Below is a small trained network, with its code and all its weights. Each question gives an input and a class and asks what happens when units are switched off, that is, made to give their printed mean instead of their output.

import numpy as np


def w(rows, s, z=0):
    codes = np.array(rows[::2]) - 128.0
    scale = np.full(codes.shape[1], s)
    scale[-1] = z or s
    return codes * scale


def f(y):
    return np.maximum(y, 0)


def log_softmax(a):
    a = a - a.max(-1, keepdims=True)
    return a - np.log(np.exp(a).sum(-1, keepdims=True))


def net(x, mask):
    res = np.array(x, float).reshape(1, 5) / 4 @ E
    y = f(res @ A[0][:, :-1].T + A[0][:, -1])
    res = res + np.where(mask, y, B[0][:, -1]) @ B[0][:, :-1]
    return log_softmax(res[-1] @ U[:, :-1].T + U[:, -1])


A, B = {}, {}
E = w([
[203,131,112,164,187],'x0',
[154,114,142,6,165],'x1',
[204,156,197,140,34],'x2',
[92,184,139,161,141],'x3',
[113,233,70,82,64],'x4',
],0.011)
A[0] = w([
[149,238,69,235,142,235],'n1',
[111,176,80,146,95,173],'n2',
[164,54,105,51,171,189],'n3',
[162,141,211,103,24,169],'n4',
[25,187,63,68,175,146],'n5',
[111,235,103,182,102,249],'n6',
[86,32,160,69,121,182],'n7',
[35,124,154,188,141,222],'n8',
[29,202,92,83,135,174],'n9',
[124,90,180,169,45,186],'n10',
[87,139,153,86,70,157],'n11',
[163,102,72,182,226,255],'n12',
[92,135,53,5,108,252],'n13',
[104,147,104,68,138,187],'n14',
[165,73,179,105,251,247],'n15',
[116,119,132,13,109,214],'n16',
[221,126,229,153,12,170],'n17',
],0.011,0.0044)
B[0] = w([
[31,126,131,135,121,243],'n1',
[87,187,108,146,69,190],'n2',
[202,115,96,105,254,217],'n3',
[201,207,110,167,117,215],'n4',
[160,138,174,72,95,233],'n5',
[69,153,125,120,95,232],'n6',
[197,106,111,138,151,205],'n7',
[129,75,129,151,79,199],'n8',
[125,131,131,73,61,222],'n9',
[169,117,88,219,67,195],'n10',
[163,196,133,118,117,182],'n11',
[66,80,196,128,166,221],'n12',
[163,155,68,45,122,247],'n13',
[171,136,112,20,111,187],'n14',
[143,110,189,137,235,237],'n15',
[172,147,55,95,146,217],'n16',
[167,236,150,230,136,244],'n17',
],0.009,0.014)
U = w([
[172,245,131,208,81,118],'0',
[147,128,106,145,115,2],'1',
[5,133,110,141,86,171],'2',
[108,174,111,44,25,113],'3',
[127,31,114,226,71,140],'4',
[114,64,200,145,179,179],'5',
[153,121,34,41,175,128],'6',
],0.011,0.0028)

Each question gives the input, the list of numbers given to net, and the class t.
The units are the neurons (one row each of A and B). Each row of codes is followed by its name. A weight is (code - 128) times the scale printed after its matrix; where a second scale follows, it is the last column's (A, B and U).
mask holds one flag per neuron, in row order. A switched-off neuron (its flag False) gives its mean, the last column of its row in B, instead of its output. The means were averaged over made-up inputs and are rounded, as every weight is.
A unit's drop is (log p(t) with every unit on - log p(t) with that unit switched off) / (log p(t) with every unit on - log p(t) with every unit switched off).
The circuit of an input: a set's keep is (log p(t) with only the set's units on - log p(t) with every unit switched off) / (log p(t) with every unit on - log p(t) with every unit switched off). Starting from the 12 units with the biggest drops (on a tie, the unit counted first), units are removed one at a time, each time the one whose removal leaves the highest keep (on an exact tie, the one counted first), for as long as the keep stays at least 0.8.
circuit, biggest first: the units of the circuit, biggest drop first
k most important neurons: the k neurons with the biggest drops, biggest first
drop of u: that unit's drop, to one decimal
input [-1,-8,-4,7,-7], class 4: circuit, biggest first => (n8)
input [1,0,-8,-1,4], class 3: circuit, biggest first => (n5 n9)
input [1,-2,-8,-2,0], class 5: circuit, biggest first => (n12 n16)
input [-1,4,0,4,-4], class 5: circuit, biggest first => (n13 n15)
input [2,8,2,5,-5], class 5: 2 most important neurons => (n15 n13)
input [0,8,7,-8,-3], class 0: 2 most important neurons => (n17 n4)
input [4,8,7,-4,8], class 0: 2 most important neurons => (n17 n4)
input [6,2,4,5,8], class 3: drop of n10 => 0.3
input [1,-5,1,8,8], class 3: drop of n9 => 0.3
input [-6,-3,1,6,-5], class 4: drop of n8 => 0.2
